In the rows, 128 means zero.
Each row of numbers stands for one thing and depends on some of the facts below. Use the named rows to name the rest.

Some rows with their names:
nuflim: [154 130 125 160 114 152 140 131 109 108 139  69 137 153 112 206 118 133
 126 106 144 118 138 129 137 113 105 126 128 116  98 118 130 143 129]
gruti: [160 128 129 131 103 133 125 132 110 109 121  83 146 159 109 206  86 129
 147 136 132 127 131 116 145 108 124 130 113 113  81 121 142 114 117]
tronor: [154 121 124 141 116 148 141 140 110 112 153  58 146 159 111 216 116 135
 127 111 149 116 136 131 131 122 123 129 128 112  96 131 144 143 128]
skedra: [113 128 129 105 133 119 126 122 137 134 147 145 116 117 136  73 124 124
 156 144 120 118 121 120 116 130 137 121 125 144 126 132 133 123 129]
lubrik: [126 128 125 127 121 119 132 115 136 136 131 146 121 118 138  97 147 122
 126 131 127 120 128 145 124 139 131 128 146 125 142 121 123 126 139]
tromal: [126 121 128 146 132 150 154 145 109 123 150  83 152 167 111 207 111 136
 132  86 165 132 142  91 133 124 119 140 118  97 108 146 141 154 123]
zakli: [143 127 123 153 120 154 141 132 108 108 141  81 134 145 109 211 116 137
 131 116 152 120 140 109 126 112 107 122 123 121  97 124 142 146 122]
drosel: [125 135 131 133 135 129 122 111 134 128 112 146 118  98 136  74 146 128
 134 136 119 132 120 126 119 132 106 115 128 146 143 109 116 128 131]
sada: [138 125 130 149 109 148 131 134 115 112 154  53 136 154 112 188  98 137
 146 117 138 109 132  95 125 107  97 125 108 131  93 134 145 136 121]
fila: [110 122 117 136 144 125 105 132 135 134  95 153 139 139 143 130 154 133
 102 132 116 128 127 160 119 146 136 127 129 152 153 135 118 126 126]
grudran: [127 119 126 126 117 133 125 124 138 145 116 150 116  88 131 119 149 129
 113 154 115 140 125 146 123 137 126 130 140 134 150 132 128 116 134]
skimolin: [108 123 132 115 144 112 138 131 132 146 126 145 134 136 140  79 146 125
 139 114 138 148 129 112 119 146 130 141 132 118 144 144 120 140 139]
guputras: [122 131 121 118 134 114 120 125 137 139 114 163 128 136 140  99 134 122
 133 143 115 121 130 151 125 135 157 130 136 129 136 130 128 119 126]
kuzi: [122 127 127 110 148 125 129 134 135 137 125 139 121 108 132 125 139 128
 108 138 123 148 118 148 136 142 149 128 140 136 156 127 123 126 130]
flusa: [106 119 121 138 136 144 109 123 138 136 128 140 122 117 140  94 160 137
 114 144 119 112 130 145 110 135 113 113 129 163 150 133 130 132 127]
trobel: [117 129 124 116 136 118 118 123 138 134 121 156 128 132 136  93 133 124
 134 136 122 126 124 138 126 135 139 125 131 138 140 126 125 123 126]
tredru: [127 119 131 155 130 140 152 143 107 121 145  66 155 167 114 187 111 138
 132  74 158 139 136  87 130 122 103 141 112  96 108 148 131 155 125]
dazak: [155 127 126 159 103 163 138 131 117 111 131  79 138 123 105 201 101 140
 125 121 144 125 131 115 154 109  96 115 128 113 106 114 131 127 123]

How the things are related:
flalubal: Θ g; Φ i
gratres: Θ f; Φ h
ruklos: Θ a; Π skadri, faskol; Φ h
suplim: Ω grudran, steplas, flusa, mikom, veskor; Θ f; Π kliklasa; Φ h
ribrak: Ω statror, flevan, steplas, fovofel; Θ g; Φ i
stiskes: Ω laral, rugre, somuk, grudran, radrun, liklum, klesku; Θ a; Π skiflofar; Φ h
tivum: Θ b; Φ h
trobel: Θ b; Π flisto; Φ h
masar: Θ e; Φ h
grudronon: Θ b; Φ h
zate: Θ c; Π somuk; Φ h
maberok: Θ b; Φ h
nuflim: Θ e; Π kudra; Φ i
lagu: Θ f; Π drosel; Φ h
zuplapo: Θ f; Φ h
tromal: Θ a; Π drovum, sada; Φ i
drovum: Θ f; Φ h
stebor: Ω nodin, lofem; Θ b; Φ h
tredru: Θ a; Π drosel; Φ i
pidrir: Θ d; Π stapom; Φ h
grakla: Θ d; Φ i
grudran: Θ b; Π lubrik, klunek; Φ h
samem: Θ b; Π kliklasa; Φ h
nebal: Θ a; Π tromal; Φ h
viken: Θ c; Π lofem; Φ i
brinupi: Θ g; Π drovum, drosel; Φ h
pabrus: Θ f; Π somuk, skadri; Φ i
toplik: Θ a; Π rotrak, flovik, skiflofar; Φ h
kliklasa: Θ e; Φ h
pliluflal: Θ a; Π zate; Φ i
mikom: Θ g; Π samem, skadri, luskir, kudra; Φ h
zakli: Θ b; Π pidrir; Φ i
notibi: Θ g; Φ h
faskol: Θ g; Φ h
kodru: Ω bife, klene, pozuk; Θ b; Φ i
flaskem: Θ a; Φ h
gupel: Ω lagu, statror, regubim, drovum, toplik; Θ b; Φ h
sanil: Ω kliklasa; Θ f; Φ h
flogre: Ω dazak, braski, toplik, veskor; Θ c; Φ i
zosu: Θ b; Π grakla; Φ h
vaskar: Ω tegek, regubim, klapoflo; Θ d; Π skiflofar, kodru; Φ h
sada: Ω grakla, regubim, drosel, zitri; Θ b; Π drovum; Φ i
nizan: Θ b; Π drovum; Φ i
klunek: Θ e; Φ i
klesku: Θ b; Φ h
klemu: Θ f; Φ i
pupek: Θ c; Φ i
dregek: Θ a; Π dazak, zosu, drosel; Φ i
bobol: Θ g; Φ h
skoson: Θ e; Π tivum, soklol, notibi, regu; Φ h
likabil: Θ g; Π kliklasa; Φ i
vuvaskek: Ω tivum, regubim, tima, lagror, maberok; Θ b; Φ h
riklo: Ω sistor, skoson, buvuk, radrun, maberok, betrigro; Θ a; Π rugre; Φ h
plubas: Ω grakla, zosu, trodrus; Θ d; Π plelor, brinupi, drovum; Φ h
giton: Θ b; Φ h
radrun: Θ b; Π tegek, flaskem, gratres; Φ h
mukan: Θ a; Φ i
gruti: Ω klistodras, klene, faskol; Θ f; Φ i
tima: Θ a; Π klosek, notibi, pazar; Φ h
kuzi: Θ d; Π stapom, seno; Φ h
regubim: Θ a; Π flisto, flusa; Φ i
plebos: Θ a; Π rigroklum, steplas; Φ h
skadri: Θ f; Π drovum, drasak; Φ h
guputras: Θ b; Π flesinok; Φ h
flamus: Θ d; Φ h
fila: Θ c; Φ h
rugre: Θ a; Φ h
starar: Ω rigroklum, brinupi; Θ e; Π fila; Φ h
steplas: Θ b; Π flesinok; Φ h
rigroklum: Θ a; Φ i
buson: Ω rugre, bife, flevan, gobu, zitri; Θ d; Φ h
tage: Θ e; Φ h
flovik: Ω likabil; Θ g; Π starar; Φ h
betrigro: Θ f; Π drovum, kliklasa; Φ h
seno: Ω druda; Θ g; Π rotrak, gobu, drosel; Φ i
skiflofar: Ω nebal, stapom, zuplapo, flaskem; Θ d; Π drovum; Φ i
dazak: Θ f; Π faskol; Φ i
redra: Ω klemu, zini, klesku; Θ e; Π bragro; Φ i
plelor: Θ c; Φ h
tamu: Θ e; Π stesu; Φ h
stolu: Θ c; Π driflalo; Φ h
stunun: Θ f; Φ h
skedra: Ω zuplapo, bosteza, klapoflo, zakli; Θ d; Π plubas; Φ h
zufus: Ω gregros, kudra, vadror, nuflim, gratres; Θ d; Π drovum, stesu; Φ h
plive: Ω plelor, zosu, toplik; Θ a; Φ h
mede: Θ e; Φ h
gusesu: Ω klunek, fila; Θ d; Φ i
tronor: Θ b; Π kudra, kliklasa, plive; Φ i
stifak: Ω stapom, kudra, mikom; Θ d; Π pabrus, seno; Φ h
kudra: Θ f; Φ h
drasak: Θ c; Π drosel, kliklasa; Φ h
gregros: Θ a; Φ h
lagror: Θ e; Π pupek, skadri, zini; Φ h
tegek: Θ d; Π nizan; Φ i
statror: Θ b; Π rotrak, tivum; Φ h
driflalo: Ω kudra, drosel; Θ c; Π flamus; Φ h
lazipan: Θ g; Π pabrus; Φ i
fovofel: Θ c; Φ h
rotrak: Ω rigroklum, kuzi, fila; Θ a; Π drovum; Φ h
klebros: Θ c; Π difubrer, flaskem, ruklos; Φ i
vidrem: Θ e; Π pupek, nuflim; Φ h
steplan: Θ c; Π luskir, ruklos, tredru; Φ h
flesinok: Θ e; Φ i
skimolin: Θ a; Π suplim; Φ h
braski: Θ g; Φ h
flaklik: Θ c; Π trobel; Φ h
ploskadros: Θ b; Π tredru; Φ h
trodrus: Θ g; Π difubrer; Φ h
pozuk: Θ d; Φ h
soklol: Θ d; Φ i
sefu: Ω buvuk, lagror, faskol, zate; Θ b; Π pupek, drovum; Φ h
somuk: Θ g; Π driflalo; Φ i
sistor: Θ b; Π mukan; Φ h
lubrik: Θ d; Π pozuk, flaskem, tage; Φ h
bosteza: Θ g; Φ h
flisto: Θ c; Φ i
staskel: Ω flevan, drasak, flaskem; Θ c; Φ i
pazar: Θ d; Π drovum; Φ i
gremar: Θ b; Π grakla, steplan; Φ h
tustum: Ω kuzi, klesku; Θ a; Π tivum; Φ h
zitri: Θ f; Π statror; Φ i
flidiplok: Θ b; Φ h
difubrer: Ω soklol, flaklik, stolu; Θ c; Π kliklasa; Φ h
plodrus: Θ b; Π soklol, nebal; Φ i
flusa: Θ c; Π skiflofar; Φ h
stapom: Θ b; Π drovum; Φ h
regu: Ω soklol, nebal, drutrivas, lubrik; Θ d; Π dazak; Φ h
klapoflo: Θ a; Π radrun; Φ h
veskor: Θ e; Π pabrus, nuflim; Φ h
drosel: Θ e; Π drovum; Φ h
pidra: Ω nebal, zini, toplik, mikom; Θ f; Φ h
klistodras: Θ a; Π drosel, skimolin, tredru; Φ h
drutrivas: Θ g; Φ i
vadror: Θ b; Φ i
plizir: Θ e; Φ i
nodin: Θ c; Φ h
gones: Θ a; Π soklol, drovum; Φ h
zabel: Θ c; Π statror; Φ h
flevan: Θ e; Π drovum; Φ i
kliklas: Ω liklum, braski; Θ c; Π samem, difubrer, drovum; Φ i
gobu: Θ d; Π somuk, pupek; Φ h
bife: Θ f; Π buvuk, drovum, drasak, skiflofar; Φ h
buvuk: Θ g; Φ h
stesu: Ω tegek, gobu; Θ b; Π sada, tredru; Φ h
liklum: Θ e; Π flaskem, kliklasa; Φ h
luskir: Θ d; Π suplim, gobu, stolu, zabel; Φ h
kebimar: Ω rigroklum, notibi; Θ a; Π tredru; Φ h
bragro: Θ g; Π sada; Φ h
lofem: Θ g; Φ h
druda: Θ a; Π gobu; Φ i
rabril: Θ g; Π lazipan; Φ h
zini: Θ d; Π stapom, brinupi; Φ h
laral: Θ b; Π difubrer, likabil; Φ h
flavo: Θ b; Φ i
trinek: Ω somuk, pidrir, giton, klesku, zabel; Θ d; Π flamus, drovum, stolu; Φ i
klosek: Ω statror, pupek; Θ c; Φ h
klene: Θ b; Π stolu; Φ i
babo: Ω tivum, flavo, bosteza; Θ f; Φ i

Name these rows:
No name comes twice in this set of rows, the named rows included.
[104 126 130 130 143 142  91 129 136 131 134 123 119 160 145  71 149 130
 136 151 112  94 132 143 104 132 127 116 126 174 130 136 130 131 129] | driflalo
[144 118 112 164 114 157 125 145 106 109 132  79 150 182 117 230 125 139
 114 113 137 104 150 142 118 121 135 132 119 134  97 143 152 138 120] | viken
[136 122 122 162 132 144 148 149 105 126 118 101 160 174 115 223 110 137
 105  78 151 141 149 112 144 127 130 153 120  81 114 150 128 142 126] | rigroklum
[110 127 126 114 143 118 131 128 137 148 117 177 135 140 137  73 139 122
 136 129 135 138 138 129 120 145 155 148 132 107 136 151 126 132 132] | plebos
[159 123 123 154 103 135 143 136 108 109 123  67 152 155 112 236 106 134
 111 101 140 128 133 134 148 117 104 131 126 109 108 118 133 132 127] | klunek
[ 95 118 136  97 137 125 123 136 138 157 156 141 127 120 132  83 121 131
 132 135 125 145 121 103 127 141 127 145 116 135 149 166 133 119 131] | stiskes
[135 123 123 156 124 139 143 146 105 126 129  93 158 180 117 196 103 134
 130  87 152 131 146  98 133 121 130 150 116  88  99 154 132 145 125] | mukan
[104 119 136  94 135 114 121 132 138 152 118 154 134 138 135  76 125 124
 140 146 119 149 132 104 118 139 148 154 117 121 130 164 137 115 129] | riklo
[160 128 125 158 102 159 127 138 114 115 123  97 141 147 103 225  93 137
 113 122 133 127 135 136 163 110 120 124 129 109 110 118 131 118 122] | klemu
[160 138 139 148 119 141 141 152 109 105 133  69 117 125  98 242  91 129
  91  99 126 140 122 111 162 101 130 141 119 106 120 116 128 124 128] | somuk
[107 118 122 128 142 138 105 133 134 138 115 130 130 122 138 138 152 136
 104 144 115 129 126 154 115 143 126 114 129 162 157 138 131 124 126] | zabel
[133 123 126 155 129 164 159 136 105 125 131 104 137 127 104 196 126 138
 126 105 159 156 151  87 111 120 118 149 118  81 102 147 141 160 120] | regubim

Now the same things, written a new way:
Some rows with their names:
trobel: [115  98 133 122 125 110 119 182 147 116 108 136 135 139 137 126 147 124
 145 150 152 126 111 123 115 128 129 123 142 129 127 123 125 107 138 122
 127]
giton: [121 102 136 124 123 115 122 183 132 124 100 141 136 140 137 139 144 131
 132 153 144 121 117 114 101 120 120 116 139 131 123 127 126 104 135 123
 136]
riklo: [143 120 138 179 122  92 110 136 140 148 121 111 163 142 120 135 139 140
 121 148 143 132 118  96 130 100  94 135  80 118 120  77 127 131 106 151
 108]
kudra: [155 104 112  98 157 125 118 169 117  88 116 143 121 157 103 125  95 108
 117 127 174 127 172 153 108 174 144 128 129  64  97 149 125 118 168 119
 128]
soklol: [110 159 125 100 148 182 169  51 107 140 161 105 107  84 137 109 122 114
 147  98  67 143 128 151 138 119 156 133 128 147 153 162 114 153 127 113
 116]
tage: [196 117 116 135 135 143 142 148 119 135 111 132 116 149 146 105 112 114
 103 140 129 135 123  94 112 143 122  87 147 129  59 120 117 127 153  91
 134]
skoson: [170 135 125 134 127 136 123 173 142 128 113 118 129 130 162 119 120 113
  88 126 132 153 129 101 130 157 119  85 159 155  65 119 108 120 149 101
 159]
veskor: [171 136 109 147 138 135 132 165 126 125 106 112 123 124 149 127 100 105
  65 146 136 136 145 120 123 158 110  86 169 122  70 134 114 119 154 108
 147]
rotrak: [155 102 144 195  99  68  75  93  89 130 154 102 181 180 118 122 150 108
 135 139 146 120 126 122 107 121 152 126  60 166 121  99  79 101 100 131
  80]
stifak: [153 149 107 185 161 111 113 108 134 107 154  66 141 144 115 128  81 109
  80 149 161 146 186 168 140 127 120 117  87  67  96  83 102 127 138 154
 105]
kliklas: [ 82 172 154 138 138 120 116  67 100 136 148 118 106 130 115 134 100 166
 138  86  93 117 166 130 140 132 131 186 109 105 214 138 157 181 110 163
 156]
plodrus: [ 57 151 151 114 127 137 142 108 125 115 136 131 104  91 148 112 139 134
 161 106  92 111 123 137 139 133 147 153 180 168 196 168 138 162 118 130
 142]
lubrik: [176 114 103 123 126 144 150 137 141 136 138 127 119 152 129 122 115 147
 104 146 127 139 128 142 123 113 134  95 131 105  71 109 112  98 133 116
 154]
drasak: [133 114 117  89 116 120 101 169 134 115 121 162 126 148 110 147 124 145
 146 121 165 132 135 142 118 147 141 132 119 100 121 136 135  97 137 136
 156]
grudran: [119 105 130 139 120 106 122 190 138 120 105 143 114 156 140 128 128 150
 133 160 145 112 124 120 105 111 122 111 159 118 131 125 143 105 134 120
 152]
gruti: [114 162 158 114 151 132 137  67  96 134 137 128 138 132 115 108 120 149
 119  70  90 125 160  76 137 177 121 194 112 111 176 143 137 214 125 152
 130]
zate: [137  99 115  91 120 126 116 159 133 123 114 154 141 139 105 158 135 145
 119 129 161 126 135 140 118 155 130 133 116  96 123 140 138  96 134 139
 137]
zitri: [105 164 146  66 134 156 146 101 117 124 134 151 118  99 126 114 127 146
 124  68  91 129 135 114 150 188 143 165 163 134 166 178 144 178 140 132
 163]

Name these rows:
No name comes twice in this set of rows, the named rows included.
[129 158 119  96 136 181 174  38 115 143 155 128 111  80 120 115 130 120
 126  96  74 133 117 146 155 123 139 139 136 141 140 158 132 158 118 115
 112] | grakla
[106 113 123 127 139 110 108 181 135  94 116 131 113 135 129 132 119 101
 146 152 171 120 136 160 111 127 136 122 138 121 120 129 125 104 148 120
 107] | stapom
[ 86 171 140 176 130 125 133  32 114 143 165  99 130  88 120 128 132 122
 134 112  89 118 121 139 162  90 125 163 104 157 191 122 139 168  84 148
  88] | seno
[109 117 119 138 140 120 122 165 150 107 130 112 116 129 138 130 114 108
 147 158 156 137 133 172 117  97 133 102 129 123 118 109 112  90 139 121
 119] | nebal
[ 79 154 134 114 127 154 157  65 116 131 144 130 100  81 131 120 139 119
 159 111  83 113 102 158 145 102 148 144 148 162 183 167 140 146 111 119
 104] | tredru
[145 135 137 162 116  79  87 154 140 139 117 145 148 149 123 131 126 116
 145 124 164 129 101  83 142 129  98 159  86 139 116  80 148 149 116 148
  96] | stesu
[103 154 138  76 140 163 145  89  97 113 127 146 110 102 115 129 122 131
 115  80  90 114 148 136 131 193 148 159 166 117 175 196 145 168 139 126
 145] | pabrus
[ 64 150 150 117 124 139 143  98 115 119 135 145  93 100 139 111 133 126
 164 106  96 105 110 138 139 124 149 149 178 165 190 169 149 160 120 121
 124] | nizan
[124 110 123 132 120 109 114 168 132 119 111 154 113 143 129 142 125 115
 139 147 156 111 112 136 115 125 127 112 139 132 117 134 142 106 137 115
 130] | samem
[130 188 141 122 135 159 155  83 118 136 137 125  99  79 157 100 113 110
 110  89  70 132 123 109 161 157 134 127 185 183 133 161 139 183 135 109
 142] | flevan
[ 82 160 164 146 140 113 128  72 109 138 135 127 129 112 124 114 136 122
 164  95  91 112 116  88 143 125 123 190 112 156 198 129 151 201 108 145
  90] | kodru
[136 124 144 205 111  97  83 139  99 161 115  90 166 161 141 167 133 150
 124 145 117 137 125  81  91  79 102 117  63 140 151  83 108 108 101 140
 143] | tustum
[113 104 144 144 124 127 104 195 101 147  80 124 140 160 152 179 140 155
 130 149 111 123 121  83  73 100 108 109 123 135 162 129 128  88 129 120
 172] | klesku

